Below is a small trained network, with its code and all its weights. Each question gives an input and a class and asks what happens when units are switched off, that is, made to give their printed mean instead of their output.

import numpy as np


def w(rows, s, z=0):
    codes = np.array(rows[::2]) - 128.0
    scale = np.full(codes.shape[1], s)
    scale[-1] = z or s
    return codes * scale


def f(y):
    return y / 2 * (1 + np.tanh(0.7978845608 * (y + 0.044715 * y**3)))


def log_softmax(a):
    a = a - a.max(-1, keepdims=True)
    return a - np.log(np.exp(a).sum(-1, keepdims=True))


def net(x, mask):
    res = np.array(x, float).reshape(1, 4) / 4 @ E
    y = f(res @ A[0][:, :-1].T + A[0][:, -1])
    res = res + np.where(mask, y, B[0][:, -1]) @ B[0][:, :-1]
    return log_softmax(res[-1] @ U[:, :-1].T + U[:, -1])


A, B = {}, {}
E = w([
[134,19,190,114,160,117,140,155,126],'x0',
[84,103,146,141,110,148,150,135,243],'x1',
[125,90,102,114,150,77,84,31,138],'x2',
[254,157,107,160,58,155,95,159,115],'x3',
],0.0073)
A[0] = w([
[131,140,122,126,120,126,132,139,136,150],'N0',
[129,139,128,128,123,131,128,131,133,111],'N1',
[173,178,125,128,107,147,126,161,128,124],'N2',
[134,149,129,128,124,127,139,138,148,139],'N3',
[193,141,126,119,119,142,128,163,95,223],'N4',
[208,120,107,135,104,122,94,68,167,146],'N5',
[130,125,127,130,131,134,125,129,129,121],'N6',
[89,63,151,130,132,139,152,150,200,179],'N7',
[188,120,128,131,96,133,114,129,141,111],'N8',
[124,126,128,125,131,126,129,129,123,90],'N9',
[228,131,130,131,104,141,122,162,112,194],'N10',
[126,118,128,136,123,127,132,137,125,110],'N11',
[119,125,137,113,115,138,129,125,172,106],'N12',
[136,147,120,122,130,140,123,140,136,173],'N13',
[146,90,141,126,133,143,136,153,129,169],'N14',
[123,138,119,132,120,125,129,143,131,112],'N15',
[157,130,133,134,125,137,133,149,91,137],'N16',
[140,136,123,134,121,128,136,130,107,80],'N17',
[133,124,125,130,124,109,113,126,128,70],'N18',
[96,119,140,117,134,136,138,122,98,40],'N19',
[174,144,145,141,111,132,126,160,78,158],'N20',
[163,159,114,141,124,126,129,113,82,2],'N21',
[145,163,133,124,130,146,143,180,68,97],'N22',
[152,253,94,135,92,136,112,94,171,172],'N23',
[129,152,130,126,118,122,134,132,137,121],'N24',
[128,125,126,131,134,122,125,132,126,117],'N25',
[130,134,130,125,120,141,129,126,121,107],'N26',
[122,114,127,128,128,146,140,115,126,143],'N27',
[111,119,134,141,136,122,113,128,110,109],'N28',
[128,126,129,133,132,120,130,127,124,128],'N29',
[115,191,129,136,105,156,139,176,173,142],'N30',
[125,125,128,138,122,114,138,130,125,140],'N31',
[121,119,132,125,140,140,126,117,119,109],'N32',
[142,103,134,118,125,134,142,162,143,146],'N33',
[136,168,127,132,117,135,121,133,141,198],'N34',
[157,128,120,119,133,128,111,122,138,86],'N35',
[136,104,152,139,119,138,145,170,149,132],'N36',
[138,127,126,129,124,118,115,124,130,84],'N37',
[129,125,129,128,128,124,133,124,126,139],'N38',
[129,138,123,133,120,128,136,136,132,132],'N39',
[148,140,116,123,133,117,116,121,70,159],'N40',
[112,155,128,126,136,114,132,118,81,5],'N41',
[132,131,125,136,120,118,136,143,148,141],'N42',
[147,88,150,135,117,142,146,195,169,148],'N43',
[134,137,126,121,121,133,140,133,109,101],'N44',
[139,132,128,125,127,137,124,126,130,67],'N45',
[127,124,128,122,135,125,130,128,125,102],'N46',
],0.019,0.0036)
B[0] = w([
[122,130,121,137,117,139,131,136,147,137],'N0',
[153,126,128,145,128,129,119,107,143,129],'N1',
[144,145,127,197,129,103,197,107,69,202],'N2',
[146,125,115,145,128,147,134,113,150,140],'N3',
[125,139,122,143,113,47,121,164,167,225],'N4',
[137,173,130,24,125,38,197,121,118,213],'N5',
[120,130,125,131,133,126,131,120,137,127],'N6',
[153,177,120,57,129,78,18,126,171,219],'N7',
[114,73,131,179,148,72,126,139,101,186],'N8',
[130,119,121,141,137,121,125,114,124,124],'N9',
[108,67,128,167,129,2,119,172,133,250],'N10',
[127,122,117,141,141,123,117,105,140,127],'N11',
[127,148,137,154,117,157,97,142,89,148],'N12',
[104,138,124,137,113,138,142,145,154,146],'N13',
[92,67,117,130,139,133,91,104,181,163],'N14',
[157,125,120,150,129,129,121,97,149,131],'N15',
[123,165,116,166,129,91,92,115,123,172],'N16',
[156,149,114,155,145,101,101,70,128,137],'N17',
[159,122,124,132,145,124,134,100,121,126],'N18',
[120,84,124,141,141,103,114,139,105,140],'N19',
[151,169,135,153,140,65,108,132,158,209],'N20',
[171,139,151,76,137,73,92,74,153,172],'N21',
[154,188,124,182,96,102,139,157,181,195],'N22',
[122,130,129,231,115,195,43,154,235,249],'N23',
[159,115,131,152,126,133,116,103,161,135],'N24',
[127,126,117,131,146,127,132,124,126,127],'N25',
[137,131,129,154,127,118,117,102,137,129],'N26',
[124,134,130,123,111,121,110,128,107,133],'N27',
[110,115,125,119,139,127,139,153,108,133],'N28',
[122,126,128,125,135,128,132,135,122,129],'N29',
[123,132,127,112,102,187,246,106,182,196],'N30',
[126,127,130,125,124,129,123,134,122,130],'N31',
[116,121,133,130,119,116,125,131,101,131],'N32',
[147,89,127,116,127,150,113,99,157,154],'N33',
[114,136,122,165,138,152,131,135,167,166],'N34',
[156,127,115,133,132,100,133,84,131,138],'N35',
[148,103,134,108,127,174,143,99,127,166],'N36',
[147,132,128,131,138,116,135,96,128,128],'N37',
[122,130,129,123,132,129,131,135,123,130],'N38',
[137,128,121,141,122,134,128,118,147,134],'N39',
[108,203,121,135,121,169,106,176,59,191],'N40',
[115,101,134,155,111,179,126,148,121,144],'N41',
[115,136,124,147,142,144,128,116,142,137],'N42',
[87,86,134,103,137,210,159,132,113,191],'N43',
[139,142,116,176,144,122,108,102,132,135],'N44',
[169,131,123,157,149,112,117,78,141,124],'N45',
[136,116,124,137,136,122,122,121,117,126],'N46',
],0.032,0.012)
U = w([
[101,98,135,140,147,184,194,130,25,166],'0',
[134,108,119,186,104,136,194,132,162,12],'1',
[148,195,119,148,109,94,96,163,149,200],'2',
[156,165,132,71,123,142,230,73,77,107],'3',
[219,118,138,173,138,141,161,3,100,5],'4',
[116,129,125,122,112,252,91,107,155,138],'5',
[123,98,138,64,163,70,118,120,98,171],'6',
],0.0064,0.0023)

Each question gives the input, the list of numbers given to net, and the class t.
The units are the neurons (one row each of A and B). Each row of codes is followed by its name. A weight is (code - 128) times the scale printed after its matrix; where a second scale follows, it is the last column's (A, B and U).
mask holds one flag per neuron, in row order. A switched-off neuron (its flag False) gives its mean, the last column of its row in B, instead of its output. The means were averaged over made-up inputs and are rounded, as every weight is.
A unit's drop is (log p(t) with every unit on - log p(t) with that unit switched off) / (log p(t) with every unit on - log p(t) with every unit switched off).
The circuit of an input: a set's keep is (log p(t) with only the set's units on - log p(t) with every unit switched off) / (log p(t) with every unit on - log p(t) with every unit switched off). Starting from the 12 units with the biggest drops (on a tie, the unit counted first), units are removed one at a time, each time the one whose removal leaves the highest keep (on an exact tie, the one counted first), for as long as the keep stays at least 0.8.
circuit, biggest first: the units of the circuit, biggest drop first
most important unit: the unit with the biggest drop
top k neurons: the k neurons with the biggest drops, biggest first
drop of u: that unit's drop, to one decimal
input [6,-1,-4,-6], class 6: top 2 neurons => N23, N7
input [-6,8,-5,3], class 1: top 3 neurons => N2, N30, N40
input [6,2,-4,-6], class 5: circuit, biggest first => N10, N43
input [-7,1,-3,4], class 1: circuit, biggest first => N30
input [-1,1,5,-6], class 6: top 2 neurons => N23, N22
input [-5,-1,-8,5], class 1: top 3 neurons => N30, N2, N7
input [-5,2,1,4], class 1: top 2 neurons => N7, N30
input [2,-8,3,-4], class 0: top 2 neurons => N23, N7
input [4,5,-3,5], class 6: circuit, biggest first => N23, N22
input [-4,2,0,5], class 1: top 2 neurons => N7, N30
input [5,1,-6,-6], class 5: top 2 neurons => N10, N5
input [3,-3,6,0], class 3: top 3 neurons => N10, N23, N7
input [5,2,-2,-5], class 6: top 3 neurons => N23, N7, N30
input [-4,-2,-4,-7], class 1: top 4 neurons => N7, N23, N43, N40
input [-1,-3,8,1], class 3: most important unit => N10
input [4,2,-5,1], class 5: top 2 neurons => N43, N5
input [-3,0,4,-2], class 5: top 2 neurons => N10, N4
input [5,5,2,2], class 5: drop of N21 => 0.1
input [0,-6,-4,-8], class 0: drop of N7 => 0.2
input [-6,-2,2,-8], class 5: drop of N10 => 0.2
input [2,-7,0,-5], class 0: drop of N34 => 0.0
